Below is a small trained network, with its code and all its weights. Each question gives an input and a class and asks what happens when units are switched off, that is, made to give their printed mean instead of their output.

import numpy as np


def w(rows, s, z=0):
    codes = np.array(rows[::2]) - 128.0
    scale = np.full(codes.shape[1], s)
    scale[-1] = z or s
    return codes * scale


def norm(h):
    return h / np.sqrt((h * h).mean(-1, keepdims=True) + 1e-5)


def f(y):
    return y / 2 * (1 + np.tanh(0.7978845608 * (y + 0.044715 * y**3)))


def log_softmax(a):
    a = a - a.max(-1, keepdims=True)
    return a - np.log(np.exp(a).sum(-1, keepdims=True))


def net(x, mask):
    res = np.array(x, float).reshape(1, 6) / 4 @ E
    u = 0
    for l in range(4):
        y = f(norm(res) @ A[l][:, :-1].T + A[l][:, -1])
        res = res + np.where(mask[u : u + 3], y, B[l][:, -1]) @ B[l][:, :-1]
        u += 3
    return log_softmax(norm(res)[-1] @ U[:, :-1].T + U[:, -1])


A, B = {}, {}
E = w([
[166,76,120,118,189,123,49,129,153],'x0',
[180,146,128,109,114,132,115,76,107],'x1',
[103,192,133,128,98,143,79,142,119],'x2',
[102,164,96,179,147,123,125,79,156],'x3',
[186,99,78,141,81,105,140,140,179],'x4',
[130,90,58,203,111,114,123,157,3],'x5',
],0.012)
A[0] = w([
[209,83,131,84,181,113,195,102,116,255],'0.n0',
[141,212,107,114,68,198,41,194,134,92],'0.n1',
[207,161,132,129,104,177,116,6,93,44],'0.n2',
],0.011,0.003)
B[0] = w([
[127,96,141,161,75,195,114,76,113,254],'0.n0',
[187,3,123,157,171,195,205,78,129,205],'0.n1',
[119,199,168,219,84,254,66,186,115,197],'0.n2',
],0.011,0.0063)
A[1] = w([
[41,95,132,186,176,134,144,224,202,31],'1.n0',
[103,156,153,94,191,123,106,105,73,84],'1.n1',
[203,103,92,134,193,125,8,171,164,4],'1.n2',
],0.015,0.0019)
B[1] = w([
[237,163,171,214,40,221,31,182,116,227],'1.n0',
[15,13,33,92,139,131,191,70,212,178],'1.n1',
[24,119,177,128,5,63,167,2,90,254],'1.n2',
],0.0085,0.0062)
A[2] = w([
[164,140,41,145,138,37,107,144,15,136],'2.n0',
[139,229,101,101,70,132,247,175,107,5],'2.n1',
[197,202,234,40,143,64,128,112,239,75],'2.n2',
],0.014,0.0019)
B[2] = w([
[59,113,50,58,124,246,79,104,135,254],'2.n0',
[84,39,223,163,94,25,78,36,150,229],'2.n1',
[60,117,15,102,116,244,106,77,30,231],'2.n2',
],0.013,0.0054)
A[3] = w([
[39,125,145,163,249,126,87,164,137,253],'3.n0',
[115,53,92,137,86,186,185,94,133,154],'3.n1',
[110,252,20,243,163,65,63,51,203,78],'3.n2',
],0.013,0.0018)
B[3] = w([
[161,197,94,77,72,163,190,101,201,140],'3.n0',
[160,156,150,136,175,82,184,192,161,252],'3.n1',
[174,109,196,5,108,110,200,207,84,152],'3.n2',
],0.013,0.019)
U = w([
[164,181,134,198,20,217,33,144,125,190],'0',
[26,140,4,112,100,204,71,97,118,151],'1',
[55,119,161,171,57,72,102,33,155,141],'2',
[146,131,146,78,77,155,164,179,126,155],'3',
[130,154,72,148,92,127,177,123,214,218],'4',
[177,110,115,216,178,167,178,120,160,74],'5',
[166,219,104,143,203,21,57,137,116,59],'6',
[141,202,54,64,135,2,15,165,166,4],'7',
],0.0096,0.0044)

Each question gives the input, the list of numbers given to net, and the class t.
The units are the neurons (one row each of A and B). Each row of codes is followed by its name. A weight is (code - 128) times the scale printed after its matrix; where a second scale follows, it is the last column's (A, B and U).
mask holds one flag per neuron, layer by layer. A switched-off neuron (its flag False) gives its mean, the last column of its row in B, instead of its output. The means were averaged over made-up inputs and are rounded, as every weight is.
A unit's drop is (log p(t) with every unit on - log p(t) with that unit switched off) / (log p(t) with every unit on - log p(t) with every unit switched off).
The circuit of an input: a set's keep is (log p(t) with only the set's units on - log p(t) with every unit switched off) / (log p(t) with every unit on - log p(t) with every unit switched off). Starting from all 12 units, units are removed one at a time, each time the one whose removal leaves the highest keep (on an exact tie, the one counted first), for as long as the keep stays at least 0.8.
circuit, biggest first: the units of the circuit, biggest drop first
unit that matters most: the unit with the biggest drop
k most important neurons: the k neurons with the biggest drops, biggest first
k most important neurons of layer l: the k neurons of layer l with the biggest drops, biggest first
input [2,-5,-4,2,5,2], class 0: unit that matters most -> 1.n0
input [6,3,-5,8,5,4], class 3: 3 most important neurons -> (3.n2; 2.n1; 0.n1)
input [2,-6,0,7,6,-6], class 3: 2 most important neurons -> (3.n2; 1.n0)
input [-8,7,-7,-7,5,-7], class 2: 4 most important neurons -> (2.n1; 0.n1; 1.n0; 3.n2)
input [-2,4,-4,7,-1,2], class 3: 3 most important neurons -> (3.n2; 1.n0; 0.n1)
input [4,-7,8,2,7,-1], class 5: 2 most important neurons -> (0.n1; 0.n2)
input [3,3,4,6,2,-6], class 1: 2 most important neurons -> (2.n2; 0.n0)
input [7,-3,-4,-2,-7,6], class 2: 2 most important neurons -> (1.n2; 1.n1)
input [-7,-6,-2,-7,4,-4], class 2: 2 most important neurons -> (2.n1; 0.n2)
input [-6,5,-5,8,7,-3], class 3: 2 most important neurons -> (3.n2; 1.n2)
input [2,-2,-1,2,-8,6], class 4: 2 most important neurons -> (1.n1; 3.n0)
input [-3,7,-4,2,2,6], class 0: 2 most important neurons of layer 0 -> (0.n2; 0.n1)
input [1,5,8,3,-8,-6], class 4: 2 most important neurons of layer 1 -> (1.n1; 1.n0)
input [8,0,-7,5,-4,-1], class 2: circuit, biggest first -> (1.n2)
input [6,0,-6,-5,-1,-3], class 2: 2 most important neurons of layer 2 -> (2.n2; 2.n0)
input [5,5,5,-4,-2,-6], class 1: 2 most important neurons of layer 2 -> (2.n2; 2.n1)
input [7,-8,-2,-5,4,5], class 0: 2 most important neurons of layer 1 -> (1.n0; 1.n1)
input [-1,6,6,7,-3,5], class 3: 2 most important neurons of layer 2 -> (2.n2; 2.n0)
input [-8,-4,3,-2,4,7], class 2: 2 most important neurons of layer 2 -> (2.n1; 2.n2)
input [2,3,4,6,-7,-1], class 4: unit that matters most -> 3.n0
